Here is a tiny trained network, its code and every weight. The questions are about switching its units off for an input and a class, where a switched-off unit gives its printed mean instead of its output.

import numpy as np


def w(rows, s, z=0):
    codes = np.array(rows[::2]) - 128.0
    scale = np.full(codes.shape[1], s)
    scale[-1] = z or s
    return codes * scale


def norm(h):
    return h / np.sqrt((h * h).mean(-1, keepdims=True) + 1e-5)


def f(y):
    return y / 2 * (1 + np.tanh(0.7978845608 * (y + 0.044715 * y**3)))


def log_softmax(a):
    a = a - a.max(-1, keepdims=True)
    return a - np.log(np.exp(a).sum(-1, keepdims=True))


def net(x, mask):
    res = np.array(x, float).reshape(1, 8) / 4 @ E
    u = 0
    for l in range(4):
        y = f(norm(res) @ A[l][:, :-1].T + A[l][:, -1])
        res = res + np.where(mask[u : u + 5], y, B[l][:, -1]) @ B[l][:, :-1]
        u += 5
    return log_softmax(norm(res)[-1] @ U[:, :-1].T + U[:, -1])


A, B = {}, {}
E = w([
[128,126,129,135,125,119,122,124,130],'x0',
[124,129,127,134,134,136,135,132,130],'x1',
[120,100,163,111,249,105,74,167,108],'x2',
[162,56,94,103,119,159,104,164,160],'x3',
[117,126,75,164,143,112,132,130,36],'x4',
[130,123,133,126,123,129,128,128,122],'x5',
[132,126,128,131,131,125,129,122,130],'x6',
[128,131,126,129,129,127,126,131,130],'x7',
],0.014)
A[0] = w([
[160,2,36,111,114,146,110,178,160,194],'L0N0',
[136,97,185,119,220,126,91,144,122,86],'L0N1',
[118,118,72,143,143,124,127,138,65,148],'L0N2',
[136,124,12,155,121,122,139,118,21,71],'L0N3',
[119,103,81,146,193,111,100,147,26,2],'L0N4',
],0.019,0.0061)
B[0] = w([
[123,52,104,142,146,203,57,84,159,252],'L0N0',
[66,97,118,126,75,86,123,190,134,214],'L0N1',
[141,154,62,130,190,72,149,92,132,196],'L0N2',
[2,147,125,172,26,149,110,135,129,239],'L0N3',
[248,131,152,68,234,120,167,110,160,213],'L0N4',
],0.017,0.018)
A[1] = w([
[168,167,148,73,79,25,203,199,127,238],'L1N0',
[191,124,123,115,122,134,172,169,127,97],'L1N1',
[71,101,213,142,184,94,88,174,88,53],'L1N2',
[249,119,132,102,186,169,111,98,88,36],'L1N3',
[188,135,185,142,105,180,93,82,111,2],'L1N4',
],0.02,0.0011)
B[1] = w([
[30,229,200,220,155,249,104,53,74,254],'L1N0',
[74,124,91,132,97,56,136,139,133,142],'L1N1',
[100,85,45,105,95,198,30,58,132,199],'L1N2',
[170,225,56,105,195,58,247,96,185,183],'L1N3',
[121,206,115,119,31,128,195,129,231,179],'L1N4',
],0.011,0.0099)
A[2] = w([
[230,106,120,125,177,154,131,157,87,51],'L2N0',
[163,170,161,173,5,215,158,114,176,129],'L2N1',
[74,252,158,103,106,65,191,179,125,252],'L2N2',
[221,86,124,84,170,83,125,179,127,37],'L2N3',
[181,17,79,88,156,133,86,147,225,174],'L2N4',
],0.015,0.0014)
B[2] = w([
[123,187,102,168,83,113,157,68,158,132],'L2N0',
[140,144,85,100,248,79,146,103,141,251],'L2N1',
[130,112,202,140,67,65,152,236,66,229],'L2N2',
[94,173,119,220,59,190,121,43,183,139],'L2N3',
[148,146,147,71,64,61,212,209,100,247],'L2N4',
],0.014,0.015)
A[3] = w([
[125,137,100,192,99,202,64,50,132,5],'L3N0',
[254,144,96,104,136,164,185,76,133,44],'L3N1',
[213,170,171,134,228,142,148,116,62,73],'L3N2',
[163,116,126,125,136,89,170,166,139,48],'L3N3',
[193,76,105,138,129,155,95,110,165,31],'L3N4',
],0.023,0.0023)
B[3] = w([
[112,119,146,140,145,253,90,74,139,242],'L3N0',
[150,126,60,142,160,110,173,101,157,201],'L3N1',
[213,79,224,128,160,120,50,147,96,244],'L3N2',
[148,133,139,154,115,195,85,85,112,213],'L3N3',
[124,201,179,145,141,77,135,141,77,196],'L3N4',
],0.022,0.011)
U = w([
[185,149,225,151,212,97,99,142,64,212],'0',
[35,129,109,159,142,250,80,78,121,178],'1',
[198,131,47,101,193,113,192,104,183,164],'2',
[116,51,126,61,49,135,114,232,132,5],'3',
[42,203,130,195,62,70,190,164,41,29],'4',
],0.012,0.0022)

Each question gives the input, the list of numbers given to net, and the class t.
The units are the neurons (one row each of A and B). Each row of codes is followed by its name. A weight is (code - 128) times the scale printed after its matrix; where a second scale follows, it is the last column's (A, B and U).
mask holds one flag per neuron, layer by layer. A switched-off neuron (its flag False) gives its mean, the last column of its row in B, instead of its output. The means were averaged over made-up inputs and are rounded, as every weight is.
A unit's drop is (log p(t) with every unit on - log p(t) with that unit switched off) / (log p(t) with every unit on - log p(t) with every unit switched off).
The circuit of an input: a set's keep is (log p(t) with only the set's units on - log p(t) with every unit switched off) / (log p(t) with every unit on - log p(t) with every unit switched off). Starting from the 12 units with the biggest drops (on a tie, the unit counted first), units are removed one at a time, each time the one whose removal leaves the highest keep (on an exact tie, the one counted first), for as long as the keep stays at least 0.8.
units of the circuit, in order: the units of the circuit, biggest drop first
k most important neurons: the k neurons with the biggest drops, biggest first
top k neurons in layer l: the k neurons of layer l with the biggest drops, biggest first
input [-5,-4,-5,2,-2,-1,-5,6], class 2: units of the circuit, in order => [L0N3]
input [-6,2,5,-7,-6,-8,4,7], class 1: 2 most important neurons => [L0N0; L1N2]
input [6,6,-1,-1,-2,2,-2,-3], class 0: 3 most important neurons => [L0N0; L0N1; L0N3]
input [-4,-7,-6,2,0,4,4,6], class 2: 3 most important neurons => [L0N3; L2N1; L1N0]
input [0,-7,-7,-3,2,-2,6,8], class 4: top 2 neurons in layer 0 => [L0N0; L0N4]
input [2,4,7,-4,-1,-6,-2,3], class 1: 4 most important neurons => [L0N1; L0N0; L1N0; L1N2]
input [-2,-7,-5,7,0,-5,-1,-7], class 2: 3 most important neurons => [L0N1; L0N3; L2N4]
input [-8,-8,7,-6,-5,-8,8,5], class 1: 2 most important neurons => [L0N0; L1N2]
input [-2,-2,5,5,1,4,2,6], class 2: 2 most important neurons => [L0N3; L0N4]
input [-7,-3,7,-2,-4,-7,8,-4], class 1: 2 most important neurons => [L0N0; L1N2]
input [-8,-6,-1,6,-4,5,-7,-7], class 2: 2 most important neurons => [L0N3; L0N1]
input [3,-8,-6,0,5,-2,1,5], class 4: 4 most important neurons => [L0N0; L1N2; L1N0; L2N2]
input [6,-6,-6,-7,-3,-4,5,5], class 0: top 2 neurons in layer 0 => [L0N0; L0N3]
input [-6,-3,-3,-2,6,-6,-7,5], class 4: top 2 neurons in layer 0 => [L0N3; L0N0]
input [2,-3,-2,-5,2,-7,1,3], class 4: units of the circuit, in order => [L0N0]
input [8,-3,5,-4,-3,4,0,3], class 1: top 2 neurons in layer 1 => [L1N2; L1N0]
input [1,5,1,4,-3,-8,6,-1], class 3: top 2 neurons in layer 0 => [L0N4; L0N3]
input [4,7,1,0,2,-2,-6,2], class 0: top 3 neurons in layer 0 => [L0N4; L0N0; L0N3]
input [-4,7,0,-2,-6,-1,-6,-7], class 0: top 3 neurons in layer 0 => [L0N0; L0N1; L0N3]
input [7,-8,2,1,3,0,-1,6], class 2: units of the circuit, in order => [L0N4]
